Each row has a name. Each question is about the rows just above it.

R:  .02 -.02 -.14 -.20 -.81 -.08 -.01 -.02  .06  .01  .00  .01 -.01 -.04 -.02  .34  .05  .07  .00 -.20  .01  .02  .07  .06 -.27 -.15  .00 -.20 -.20  .01  .02 -.03  .03  .08
U:  .11  .00  .20 -.01 -.02  .07 -.01 -.03  .02  .00  .00  .00  .00  .02  .08  .31  .00 -.02 -.01  .00 -.03 -.21 -.23 -.06 -.31  .36 -.02  .55 -.01 -.01  .08  .01  .04 -.02
F:  .02 -.02 -.14 -.01 -.81 -.08 -.01 -.02  .06  .01  .00  .01 -.01 -.04 -.02  .34  .05  .07  .00 -.20  .01  .02  .07  .06 -.27 -.15  .00 -.20 -.20  .01  .02 -.01  .04 -.02
Which row holds  .02 -.02 -.14 -.01 -.81 -.08 -.01 -.02  .06  .01  .00  .01 -.01 -.04 -.02  .34  .05  .07  .00 -.20  .01  .02  .07  .06 -.27 -.15  .00 -.20 -.20  .01  .02 -.01  .04 -.02? | F
Whose row is  .11  .00  .20 -.01 -.02  .07 -.01 -.03  .02  .00  .00  .00  .00  .02  .08  .31  .00 -.02 -.01  .00 -.03 -.21 -.23 -.06 -.31  .36 -.02  .55 -.01 -.01  .08  .01  .04 -.02? | U
 .02 -.02 -.14 -.20 -.81 -.08 -.01 -.02  .06  .01  .00  .01 -.01 -.04 -.02  .34  .05  .07  .00 -.20  .01  .02  .07  .06 -.27 -.15  .00 -.20 -.20  .01  .02 -.03  .03  .08 is in which row? | R

T: -.08 -.09 -.33 -.10 -.10 -.28  .18 -.06 -.06  .01 -.06  .42 -.32
A:  .09 -.17  .32  .04  .12  .01  .01 -.02  .27 -.82 -.14 -.32 -.25
J:  .04  .20 -.01  .09  .04  .34 -.21  .06 -.05  .12  .15 -.35  .50
B:  .25 -.28  .49  .14  .32 -.21 -.02  .14  .29 -.37 -.32 -.83 -.33
N:  .29 -.01  .21  .26  .37 -.01 -.25  .30  .03 -.09  .48 -.24  .31
M: -.03 -.32  .03 -.13 -.02 -.54  .33 -.09  .13 -.24 -.27  .49 -.82
The row with  .04  .20 -.01  .09  .04  .34 -.21  .06 -.05  .12  .15 -.35  .50 is | J
The one value in J and N: | -.01
Shared by N and J: | -.01
Shared by A and N: | -.25

tonit: -.04  .02 -.12 -.29 -.02  .01 -.17  .03 -.08  .11 -.13 -.15  .02 -.20 -.08 -.01  .05  .03 -.03 -.05 -.19  .00 -.04  .13  .11 -.06  .02  .03 -.01 -.03 -.08
Nedel: -.25 -.10  .09 -.15 -.25 -.21 -.20  .24  .00  .13 -.01 -.22  .19 -.07  .10 -.03  .05  .15  .04 -.18 -.15 -.12  .06  .05  .00  .22  .30 -.10 -.10  .25  .09
Feg: -.22 -.21  .15 -.10 -.26 -.13 -.17  .19  .11  .30 -.31 -.34 -.30 -.33 -.11  .00  .04  .03  .05 -.10 -.18 -.15  .11  .09  .00  .37  .20 -.12 -.14  .22  .16
Nug: -.02  .08 -.17 -.02 -.06 -.41 -.13 -.03 -.13  .09  .08 -.13  .14  .28  .06  .00  .03  .35 -.02 -.27 -.09 -.27  .11 -.13  .02  .10  .28  .12  .08  .10  .06
vuf:  .03 -.15 -.21  .10 -.07 -.18 -.18  .04 -.06  .25  .16 -.16  .20 -.19 -.17 -.30  .40 -.37  .13  .04 -.38  .13  .20  .21  .45  .40  .10 -.19  .54 -.53 -.07
ropa:  .09 -.30 -.12 -.23 -.23  .08  .06  .15  .13  .17  .17 -.29 -.09  .18  .05  .14  .37 -.33 -.02  .03 -.33  .50 -.15  .05  .38  .68 -.01 -.10  .10 -.10 -.39
venaf:  .03 -.15 -.21  .10 -.07 -.18 -.18  .04 -.06  .25 -.03 -.16  .20 -.19 -.14  .10  .40 -.37  .01  .04 -.38  .13  .20  .21  .45  .40  .10 -.19  .54 -.53 -.07
sig:  .12 -.08  .09 -.07  .04 -.06  .15  .00  .11 -.05  .07  .11  .03  .13  .10 -.01 -.14 -.01 -.02  .03  .14 -.07  .01 -.11 -.18 -.01 -.03 -.01 -.01  .06  .09
gal: -.19  .00 -.02 -.12 -.17 -.30 -.19  .18 -.08  .07  .02 -.16  .22  .13  .16 -.03  .05  .26  .02 -.23 -.12 -.16  .07 -.02  .01  .13  .32 -.03 -.02  .20  .07
bim: -.04 -.02  .00  .08 -.02 -.08 -.09 -.03  .02  .12 -.07  .11 -.03 -.03 -.11 -.06  .15 -.04  .00  .11 -.11  .07 -.04  .00  .09  .01 -.02 -.18 -.02  .06 -.10
lod:  .09 -.08  .11 -.05  .03 -.08  .13 -.01  .00 -.01  .06  .17  .00  .14  .06 -.03 -.06 -.03  .04  .08  .11 -.01  .00 -.12 -.13  .01 -.03 -.10 -.01  .08  .05
tepe: -.12 -.23  .12 -.04 -.22 -.14 -.12  .08  .14  .39  .07 -.38 -.06 -.40 -.26  .03  .03  .00  .04 -.06 -.20 -.22  .16  .04  .00  .42  .14 -.07 -.12  .15  .19
Whose row is -.25 -.10  .09 -.15 -.25 -.21 -.20  .24  .00  .13 -.01 -.22  .19 -.07  .10 -.03  .05  .15  .04 -.18 -.15 -.12  .06  .05  .00  .22  .30 -.10 -.10  .25  .09? | Nedel
Whose row is -.22 -.21  .15 -.10 -.26 -.13 -.17  .19  .11  .30 -.31 -.34 -.30 -.33 -.11  .00  .04  .03  .05 -.10 -.18 -.15  .11  .09  .00  .37  .20 -.12 -.14  .22  .16? | Feg
Whose row is -.02  .08 -.17 -.02 -.06 -.41 -.13 -.03 -.13  .09  .08 -.13  .14  .28  .06  .00  .03  .35 -.02 -.27 -.09 -.27  .11 -.13  .02  .10  .28  .12  .08  .10  .06? | Nug
Whose row is  .03 -.15 -.21  .10 -.07 -.18 -.18  .04 -.06  .25 -.03 -.16  .20 -.19 -.14  .10  .40 -.37  .01  .04 -.38  .13  .20  .21  .45  .40  .10 -.19  .54 -.53 -.07? | venaf

dos: -.62 -.39  .16  .17
ropuz:  .37  .61 -.53  .04
pasa:  .20  .62 -.13 -.03
med:  .63 -.45  .03 -.38
turav: -.38 -.15  .58  .27
puzur:  .26  .62 -.33  .04
mig:  .37  .25  .36 -.32
Buf: .03 .32 .04 .53
.03 .32 .04 .53 is in which row? | Buf
The one value in med and turav: | -.38
Whose row is  .37  .61 -.53  .04? | ropuz
Which value is in both ropuz and puzur? | .04
Which value is in both Buf and ropuz? | .04

zozof: -.05 -.01  .02  .06 -.04  .09 -.02  .04 -.01 -.03  .04  .03 -.08
Safo:  .09 -.20  .21  .16 -.20  .09 -.02  .12  .08 -.03 -.14 -.11 -.18
Vop:  .01 -.01 -.39 -.05  .01 -.01 -.02 -.05 -.02 -.03 -.05 -.04  .03
luzu:  .13 -.01 -.16 -.37 -.01  .19  .41 -.38 -.36 -.70 -.60  .11  .36
Lelot:  .01  .09 -.04 -.05  .06 -.10 -.02 -.05  .08 -.38 -.05 -.04  .03
gisup:  .01 -.01 -.10 -.16 -.04 -.01  .09 -.13 -.10 -.30 -.23  .00  .14
selef:  .01 -.01 -.04 -.05  .01 -.10 -.02 -.05 -.01 -.03 -.05 -.04  .03
kugur: -.28  .09  .02  .06  .01 -.60  .30  .29 -.44  .24  .13  .32 -.51
Gar:  .01 -.01 -.10 -.16 -.04 -.01  .09 -.13  .08 -.30 -.23  .03  .14
Mus: -.22 -.01  .08  .06 -.09 -.01 -.02  .04  .08  .11 -.05 -.25 -.08
Whose row is -.22 -.01  .08  .06 -.09 -.01 -.02  .04  .08  .11 -.05 -.25 -.08? | Mus
The one value in Vop and luzu: | -.01
The one value in selef and kugur: | .01
Which value is in both zozof and luzu? | -.01
Shared by luzu and Lelot: | -.38

tava: -.09 -.12 -.25  .35 -.36  .33  .30  .24  .23 -.21 -.18 -.62 -.46  .23  .23 -.41  .07 -.05 -.69 -.19 -.05  .07 -.22  .10 -.60  .22 -.29 -.02  .01 -.24 -.21 -.33 -.58 -.41  .41 -.42 -.07 -.16 -.51  .17  .01 -.19 -.46 -.66  .41 -.50  .49  .09  .09 -.40 -.51 -.06  .02  .14  .33 -.25  .20  .16  .02 -.61  .21 -.58
Fedel: -.12 -.42 -.23 -.20  .01 -.03  .25  .29 -.37 -.04 -.09 -.42 -.39  .24 -.55 -.09  .30 -.44 -.11  .19  .12  .04 -.38 -.42 -.40  .31 -.43 -.63  .33  .22 -.41  .16  .15 -.64 -.22 -.56  .28 -.38 -.52 -.33  .29 -.36 -.11 -.27  .15 -.58 -.17  .22  .03  .24 -.42  .07 -.42  .07  .15  .04  .17 -.57 -.60 -.44 -.12 -.49
kobir: -.09 -.12 -.25  .35 -.36  .33  .30  .24  .23 -.21 -.18 -.62 -.46  .23  .23 -.41  .07 -.05 -.69 -.19 -.05  .07 -.22  .10 -.60  .22 -.29 -.02  .01 -.24 -.21 -.33 -.58 -.41  .41 -.42 -.07 -.01 -.01 -.01 -.01 -.01 -.01 -.01 -.01 -.01 -.01  .15 -.01  .00 -.01 -.01 -.01  .00  .00 -.01  .00 -.01 -.01 -.01 -.01 -.18
Bug: -.11 -.24  .32 -.15  .32 -.20 -.11 -.02 -.27  .34  .33  .33 -.02  .01 -.27  .28  .11 -.24  .47  .10 -.12 -.19  .17 -.33  .20  .08 -.06 -.34  .23  .24  .21  .45  .51  .04 -.28  .00  .31 -.23  .11 -.12  .22 -.34  .43  .43 -.29  .14 -.40 -.04  .16  .47  .13 -.18 -.05  .17 -.18  .14  .00 -.44 -.39  .30 -.05  .27
Where do -.11 -.24  .32 -.15  .32 -.20 -.11 -.02 -.27  .34  .33  .33 -.02  .01 -.27  .28  .11 -.24  .47  .10 -.12 -.19  .17 -.33  .20  .08 -.06 -.34  .23  .24  .21  .45  .51  .04 -.28  .00  .31 -.23  .11 -.12  .22 -.34  .43  .43 -.29  .14 -.40 -.04  .16  .47  .13 -.18 -.05  .17 -.18  .14  .00 -.44 -.39  .30 -.05  .27 appear? | Bug
The row with -.09 -.12 -.25  .35 -.36  .33  .30  .24  .23 -.21 -.18 -.62 -.46  .23  .23 -.41  .07 -.05 -.69 -.19 -.05  .07 -.22  .10 -.60  .22 -.29 -.02  .01 -.24 -.21 -.33 -.58 -.41  .41 -.42 -.07 -.01 -.01 -.01 -.01 -.01 -.01 -.01 -.01 -.01 -.01  .15 -.01  .00 -.01 -.01 -.01  .00  .00 -.01  .00 -.01 -.01 -.01 -.01 -.18 is | kobir
Whose row is -.09 -.12 -.25  .35 -.36  .33  .30  .24  .23 -.21 -.18 -.62 -.46  .23  .23 -.41  .07 -.05 -.69 -.19 -.05  .07 -.22  .10 -.60  .22 -.29 -.02  .01 -.24 -.21 -.33 -.58 -.41  .41 -.42 -.07 -.16 -.51  .17  .01 -.19 -.46 -.66  .41 -.50  .49  .09  .09 -.40 -.51 -.06  .02  .14  .33 -.25  .20  .16  .02 -.61  .21 -.58? | tava

rovar: -.30 -.05 -.51  .16 -.23 -.01  .12  .02 -.03 -.11  .05
Nog: -.05  .02 -.16 -.20  .04 -.02  .00 -.13 -.03  .01  .00
mobi:  .06  .05 -.02  .00 -.08  .00  .12  .01 -.04 -.12  .05
bepet: -.06  .04 -.27 -.32  .07 -.04  .00 -.21 -.04  .01  .01
kamos: -.05  .03 -.21 -.25  .05 -.02  .00 -.17 -.03  .00  .01
dezub: -.04  .03 -.17 -.17  .04 -.02  .06 -.14 -.03 -.18  .02
Taz:  .06 -.29  .20 -.02  .17 -.45 -.15 -.26  .11 -.04  .62
fanu: -.30 -.05 -.51  .16 -.23 -.01 -.30  .35  .40 -.16  .38
Mures: -.05  .02 -.16 -.20  .05 -.02  .00 -.14 -.02  .00  .01
basud:  .39 -.29  .20 -.02  .17 -.45 -.15 -.26  .11 -.04  .62
Fibe:  .12  .12  .07 -.02 -.16  .00  .25  .03 -.06 -.23  .10
malu: .00 .00 .00 .00 .00 .00 .00 .00 .00 .00 .00
Whose row is  .06  .05 -.02  .00 -.08  .00  .12  .01 -.04 -.12  .05? | mobi
The one value in basud and kamos: | -.02

Dav:  .24  .19  .06 -.09  .21  .04 -.10
Nov:  .08 -.03  .11 -.03  .02  .02 -.02
fonab: -.23 -.04 -.18  .11 -.12  .50  .08
gopep: -.05 -.19  .01  .08 -.08  .19  .03
taka:  .12 -.28 -.20  .19 -.19 -.47  .06
Zus: -.10 -.05  .11  .08 -.35 -.69  .15
Shared by fonab and gopep: | .08
Shared by Nov and gopep: | .08
Shared by Zus and Dav: | -.10
Whose row is -.23 -.04 -.18  .11 -.12  .50  .08? | fonab
The one value in Dav and Zus: | -.10
The one value in gopep and fonab: | .08

S: -.02 -.39  .49 -.34 -.51  .10 -.11  .13  .21  .25  .29 -.06 -.26 -.22 -.03 -.21  .24  .06  .20  .03  .28 -.06 -.12  .50  .36  .24 -.10
W: -.02  .62  .49 -.34 -.51  .10 -.11  .13  .21  .70  .29 -.06 -.26 -.22 -.03 -.21  .29  .13 -.14  .24  .40 -.13 -.39  .71  .23  .12  .24
L: -.02 -.39  .49 -.34  .71  .10 -.11  .13  .21  .25  .29 -.06 -.26  .37  .59  .25 -.06  .08 -.48  .42  .62 -.35 -.31 -.05 -.05  .36  .15
Which row holds -.02 -.39  .49 -.34  .71  .10 -.11  .13  .21  .25  .29 -.06 -.26  .37  .59  .25 -.06  .08 -.48  .42  .62 -.35 -.31 -.05 -.05  .36  .15? | L
Whose row is -.02 -.39  .49 -.34 -.51  .10 -.11  .13  .21  .25  .29 -.06 -.26 -.22 -.03 -.21  .24  .06  .20  .03  .28 -.06 -.12  .50  .36  .24 -.10? | S

Zok: -.13  .16 -.28 -.24 -.03  .00  .04 -.10  .53 -.39 -.33 -.36  .46  .00 -.03 -.48  .00  .08 -.33  .14 -.23 -.40  .39 -.13
ret: -.16  .03  .34 -.04  .41 -.34  .27  .06  .04  .04  .44 -.02 -.02  .75  .14  .25 -.13  .16 -.31  .01  .43  .27 -.32 -.08
Tigum: -.09  .55  .02 -.39  .23 -.63 -.16  .08 -.10  .37 -.20  .34 -.12 -.04  .34  .31 -.10 -.41  .16  .06  .10 -.20 -.11 -.18
Zilam: -.10  .51  .04 -.38  .27 -.63 -.18  .12 -.01  .35 -.23  .31 -.17 -.03  .32  .25 -.13 -.37  .14  .01  .10 -.20 -.06 -.12
Refo:  .17  .06 -.07  .13  .18 -.13 -.35  .27 -.45 -.39 -.59  .36  .33  .34  .09  .07 -.10  .20  .11  .40  .33  .26 -.05  .08
Mafu:  .12 -.02  .04  .06 -.04  .16 -.03  .31 -.27  .49  .28  .12 -.22 -.32 -.21  .19  .21 -.40  .21 -.19 -.64 -.39  .29  .05
puf: -.10  .51  .04 -.38  .27 -.63 -.18  .12 -.01  .35 -.23  .31 -.17 -.03  .32  .25 -.13 -.37  .14  .01  .10 -.20 -.05 -.17
Whose row is -.13  .16 -.28 -.24 -.03  .00  .04 -.10  .53 -.39 -.33 -.36  .46  .00 -.03 -.48  .00  .08 -.33  .14 -.23 -.40  .39 -.13? | Zok
Where do -.10  .51  .04 -.38  .27 -.63 -.18  .12 -.01  .35 -.23  .31 -.17 -.03  .32  .25 -.13 -.37  .14  .01  .10 -.20 -.06 -.12 appear? | Zilam

